Each row has a name. After each piece below comes the name of the row it's from, unless a question asks for something else. Each question is about the rows just above it. Places in a row count from 0.

Columns, left to right: M V G H
[-51  19  -4 -41] = Gur
[  6  36 -44 -55] = Lon
[-35  24 -16 -45] = Zonad
[ 14  38 -49 -58] = fuvo
[-16 -49] is in which column, read top down?	G
[-58 -49  14  38] is which row reordered?	fuvo
[-51   6] is in which column, read top down?	M

Columns, left to right: W C Z N P E
[-61  22  -9   1  14 -10] -> rop
[-13  -1 -13   3  -8  -6] -> pup
[ 37  16  25 -14   3 -20] -> rovu
[ 17  21 -22  51  11 -22] -> volu
Which column holds this, read top down? [ -9 -13  25]	Z
Which column holds this, read top down? [22 -1]	C
Row and place where [-14   3] starts:	rovu, 3
Which column holds [14 -8  3] top down?	P
Which column holds this, read top down? [  1   3 -14]	N
Where does [  1  14 -10] start? Give its row and place.	rop, 3
Which column holds this, read top down? [-13  37  17]	W

Columns, left to right: X F Q U B A T
[-41 -42  58  29 -49 -42 -42]  lar
[-15   0   2  -8   2 -12  -1]  kigo
[ 54  37 -20 -18   0  53  39]  rog
Where does [-18   0  53] start? Give its row and place.	rog, 3
The row with [ 54  37 -20 -18   0  53  39] is	rog
[ 37 -20] begins in row and place	rog, 1

Columns, left to right: Y R S D J L K
[-23  -7 -19  36  26  46 -31]  Fab
[ 14 -11  -2 -10  -8  14  20]  funas
[ 26 -31  -7 -24 -19  36  46]  Niku
find: [ 26 -31  -7 -24 -19  36  46]	Niku
Put [ 46  36 -19 -24  -7 -31  26] back in order: which row is it?	Niku
find: [ 14 -11  -2 -10  -8  14  20]	funas

Columns, left to right: Papov reki Zur lomak dedu dis baluf rom Tobu
[ -7   8  -4  58 -29  46  26  26 -43] = siv
[  5  -5   3 -52  29 -36 -26 -21  32] = Nemu
[-43  46   8  -7 -29  26  -4  26  59] = lela
[  0   2  -2  42 -24  30  20  16 -19] = dab
[ -3   5  -1  20  -3  21   3  10 -24] = zaseg
[-24  -1   3  -3  21  -3  21   5  10] = luzab
[ -4   5  -3  32 -18  29  17  17 -22] = Kapi
[  5 -22  -4  17  17  32  29  -2 -18] = betez
[ 20  -3  21   1   8 -24  -8 -13  24] = bom
Where does [20 -3 21  3] start? Give its row and place.	zaseg, 3
[ 21   3  10 -24  -3   5  -1  20  -3] is which row reordered?	zaseg
Which column holds [ 29 -29 -24  -3  21 -18  17   8] top down?	dedu
[ 32 -18  29  17  17 -22  -4   5  -3] is which row reordered?	Kapi
Which row holds these entries in another order? [-43  26  26  46 -29  58  -4   8  -7]	siv
Row and place where [ 5 -1] starts:	zaseg, 1

Columns, left to right: fori vasak zam datu masud nor pudi zipe renoz
[-59 -20 -34  -1  55 -56  32   6 -14] -> zuluz
[-32 -53  -3  21  31  -1 -48 -19  41] -> keke
[ 55  -1 -20 -34   6 -59 -13 -56  32] -> Kera
Which row holds these entries in another order? [-14   6  32 -56  55  -1 -34 -20 -59]	zuluz
[ -1 -20] begins in row and place	Kera, 1

Columns, left to right: Zul Mis rima Kazo giko
[13 -7  4 -4 -5] : telup
[-7 13  4 -4 48] : gomo
[-7 13  4 -4 23] : tevop
[ 4 13 -6 -4 -5] : tifo
Which row holds these entries in another order? [-5 -4 -6 13  4]	tifo
Put [-7 -4 -5  4 13] back in order: which row is it?	telup
Which row holds [-7 13  4 -4 48]?	gomo

Columns, left to right: daras zap nit Lufak nipi Fal
[-1 -2 10  3 16 24] -> Lagu
[ -6  -7  14 -19 -11  12] -> turof
[-19  -7 -11  13  -6  14] -> gule
Which column holds [ 14 -11] top down?	nit
Which column holds this, read top down? [  3 -19]	Lufak
[-7 14] begins in row and place	turof, 1
find: [-19  -7 -11  13  -6  14]	gule
Put [ 14  -6  13 -11  -7 -19] back in order: which row is it?	gule

Columns, left to right: lefi bur mot lolor pere vopi
[-17   5 -15 -18   3  13] : nafun
[-17  17  -7  11 -23  10] : Somen
[-17  -3 -19 -27  -1  16] : naz
[-17   2  20  28  10  16] : varob
[-17  16 -12  50  -9  25] : Kavu
[ -6  54 -18  24   1 -16] : mos
[-17  -7   6   9  -2   2] : kas
[-17   1  27  13   3 -17] : Kive
[-17  54 -18  24  -6   1] : beme
[-17  31  -7  16 -13   6] : lofu
find: [-17  54 -18  24  -6   1]	beme
Put [-18 -17  -6   1  24  54] back in order: which row is it?	beme

Columns, left to right: verez poz Vukuv dofa fari sif dagaz Zoses Lerad Der
[-45  48  54   7 -57 -57 -52  34  59  49] : Loz
[-54  60   2   2  43  14  62 -56  -5 -11] : pov
[-33 -58   3  26 -42  42  61   8  62 -36] : vigar
[ 38  62  41 -28 -49  44 -44 -38 -53  47] : vopug
[-31 -62 -15 -20  59 -42 -56  37 -20 -14] : befis
[  9  20 -44 -60  -7 -39  12   7  -9   8] : lodom
[ 60   2   2  42  14  42  61   8 -36   4] : bak
[-54  60   2   2  43  14  62 -56  -5  -5] : rer
[ 20  -7   7   9  -9 -44 -39 -60  12 -15] : sadid
find: [ 60   2   2  42  14  42  61   8 -36   4]	bak
[ 20  -7   7   9  -9 -44 -39 -60  12] begins in row and place	sadid, 0
find: [-54  60   2   2  43  14  62 -56  -5  -5]	rer

Columns, left to right: Meza Refot badu gal kevip vobad
[  7 -16  -1  12 -15   7]  mora
[ 17 -33 -26  13 -43  -6]  fedo
[-3  2  8  5  5 -3]  noluv
[-19  33  21 -13  41 -25]  disu
[ 13  -6 -25 -33  17 -43]  puve
[ -3   2   8 -14   5  -3]  Teguv
Which row holds these entries in another order? [ 13 -43  -6  17 -33 -26]	fedo
Which column holds [-15 -43   5  41] top down?	kevip
Where does [  8 -14] start? Give its row and place.	Teguv, 2
[ 17 -33 -26  13 -43  -6] is in which row?	fedo
[ -3 -19  13] is in which column, read top down?	Meza
find: [ 13  -6 -25 -33  17 -43]	puve

Columns, left to right: kavin somo pok melu rof sema tipa domul
[  2 -23   9   0   7  27   5 -14]  zefe
[-12   4   3 -18  -4 -13   4 -13]  Ruf
[-13 -13 -18   4  -4 -11   3   4]  Rugo
[  2   0 -14   7 -23   9   5  28]  Kuvam
[-13 -13 -18   4  -4 -11   3   8]  nozuk
Which column holds [ 27 -13 -11] top down?	sema
Which column holds [-13 -11   9 -11] top down?	sema
[  2   0 -14   7 -23   9   5  28] is in which row?	Kuvam
Put [  4   3 -11  -4   4 -18 -13 -13] back in order: which row is it?	Rugo
[-23 -14   0   2   5   7   9  27] is which row reordered?	zefe

Columns, left to right: Zufo zopem Lifos kov Ladi daser bigo zivil Romo
[ -2  -7 -49 -11 -14   2  21  -2   1]  kuz
[ 18 -14   8  -2 -13  19  -4   7   6]  tene
[  8  -9  25 -17   1   1  22   8   9]  suzik
[ -5   7 -20 -10 -18   1  30   9 -12]  fena
[33  9 22 16 25 28  5  9 12]  kebep
[  8  28 -18  45   3  11 -11   6  -9]  Dav
[ -6 -17  12 -26  21  -9 -15 -12  -8]  vavab
[ -3  30  38  25  -8 -12  50  23  12]  kalol
[-16  12  24   9  16 -13 -26 -23  -5]  maz
[-18   5  21  13  23 -15 -40 -21  -6]  bedu
find: [ -3  30  38  25  -8 -12  50  23  12]	kalol
[ 5  9  9 12 16 22 25 28 33] is which row reordered?	kebep
[7 8 9 9] is in which column, read top down?	zivil

Columns, left to right: Fiza Gebuk tino bepir vegu nasiz
[-13 -10  27 -21   3   3] -> dal
[-14 -14 -17 -19   7   9] -> geke
[  0  -7   4 -26 -14   7] -> fuma
[-28 -21  61 -23  31 -15] -> safo
[ -7   0  16 -10  16  -4] -> gile
[ -7  -6  12 -23 -12  11] -> Fus
[-22 -24  42 -39 -16   6] -> beka
[  0 -25  -3 -51 -27  -2] -> kag
[-19 -20  36 -35 -15   7] -> bobul
Which column holds this, read top down? [-13 -14   0]	Fiza
Which row holds [ -7  -6  12 -23 -12  11]?	Fus
Which column holds [-17   4  61  16] top down?	tino
[-14  -7] is in which column, read top down?	Gebuk
find: [  0 -25  -3 -51 -27  -2]	kag

